Below is a small trained network, with its code and all its weights. Each question gives an input and a class and asks what happens when units are switched off, that is, made to give their printed mean instead of their output.

import numpy as np


def w(rows, s, z=0):
    codes = np.array(rows[::2]) - 128.0
    scale = np.full(codes.shape[1], s)
    scale[-1] = z or s
    return codes * scale


def f(y):
    return np.maximum(y, 0)


def log_softmax(a):
    a = a - a.max(-1, keepdims=True)
    return a - np.log(np.exp(a).sum(-1, keepdims=True))


def net(x, mask):
    res = np.array(x, float).reshape(1, 4) / 4 @ E
    y = f(res @ A[0][:, :-1].T + A[0][:, -1])
    res = res + np.where(mask, y, B[0][:, -1]) @ B[0][:, :-1]
    return log_softmax(res[-1] @ U[:, :-1].T + U[:, -1])


A, B = {}, {}
E = w([
[100,177,233,121,35,99,251,99,125],'x0',
[155,76,240,33,52,9,33,113,176],'x1',
[151,132,57,82,90,90,197,215,199],'x2',
[111,27,187,134,58,202,118,246,88],'x3',
],0.011)
A[0] = w([
[50,169,189,139,79,128,254,97,101,1],'N0',
[103,169,137,86,85,160,203,105,98,69],'N1',
[188,107,69,137,192,164,120,144,92,74],'N2',
[49,140,172,172,154,175,70,52,54,87],'N3',
[138,127,35,95,111,105,193,205,187,42],'N4',
[162,240,94,146,164,79,159,34,150,37],'N5',
[72,72,164,167,57,188,131,226,64,36],'N6',
[55,192,88,232,135,201,226,146,107,35],'N7',
],0.0097,0.0074)
B[0] = w([
[82,52,24,158,121,147,22,133,4,214],'N0',
[88,97,50,134,108,139,111,143,94,178],'N1',
[153,78,81,93,97,79,63,122,66,190],'N2',
[81,214,140,220,68,106,202,251,146,212],'N3',
[64,217,160,209,115,108,163,221,88,205],'N4',
[123,170,160,58,173,239,142,88,145,218],'N5',
[105,183,101,1,222,155,185,66,168,228],'N6',
[167,79,226,71,118,16,103,99,210,251],'N7',
],0.0096,0.017)
U = w([
[128,141,106,33,230,236,196,93,123,85],'0',
[121,81,33,126,141,152,11,142,72,157],'1',
[168,88,207,51,50,41,106,95,135,100],'2',
[100,171,127,178,92,137,242,185,103,96],'3',
[183,70,93,125,111,152,204,107,126,250],'4',
],0.011,0.018)

Each question gives the input, the list of numbers given to net, and the class t.
The units are the neurons (one row each of A and B). Each row of codes is followed by its name. A weight is (code - 128) times the scale printed after its matrix; where a second scale follows, it is the last column's (A, B and U).
mask holds one flag per neuron, in row order. A switched-off neuron (its flag False) gives its mean, the last column of its row in B, instead of its output. The means were averaged over made-up inputs and are rounded, as every weight is.
A unit's drop is (log p(t) with every unit on - log p(t) with that unit switched off) / (log p(t) with every unit on - log p(t) with every unit switched off).
The circuit of an input: a set's keep is (log p(t) with only the set's units on - log p(t) with every unit switched off) / (log p(t) with every unit on - log p(t) with every unit switched off). Starting from all 8 units, units are removed one at a time, each time the one whose removal leaves the highest keep (on an exact tie, the one counted first), for as long as the keep stays at least 0.8.
circuit, biggest first: the units of the circuit, biggest drop first
unit that matters most: the unit with the biggest drop
top k neurons: the k neurons with the biggest drops, biggest first
drop when u is switched off: that unit's drop, to one decimal
input [7,5,6,-4], class 1: circuit, biggest first	N0, N7
input [-1,5,6,4], class 3: top 2 neurons	N7, N4
input [-8,-6,-3,-8], class 0: top 2 neurons	N5, N0
input [3,6,-5,-7], class 0: top 2 neurons	N5, N7
input [0,-3,-1,-1], class 4: top neuron	N6
input [7,-2,3,6], class 1: top 2 neurons	N0, N5
input [5,-2,-2,-4], class 1: top 2 neurons	N0, N6
input [5,4,-6,1], class 3: top 2 neurons	N7, N3
input [3,-8,7,-5], class 2: top 3 neurons	N7, N3, N6
input [4,-3,-3,-1], class 1: top 2 neurons	N0, N4
input [2,-2,2,1], class 4: top 2 neurons	N3, N2
input [5,4,3,2], class 1: circuit, biggest first	N7, N0
input [-6,5,-5,6], class 0: circuit, biggest first	N6, N0
input [3,2,0,2], class 4: unit that matters most	N7
input [3,-2,7,8], class 0: top 2 neurons	N6, N3
input [-1,7,4,7], class 0: circuit, biggest first	N6, N7
input [-5,-4,0,5], class 0: drop when N5 is switched off	-0.1
input [-1,-5,2,0], class 2: drop when N7 is switched off	0.3
input [-7,6,-7,-8], class 0: drop when N4 is switched off	0.1
input [5,5,-8,-4], class 3: unit that matters most	N3
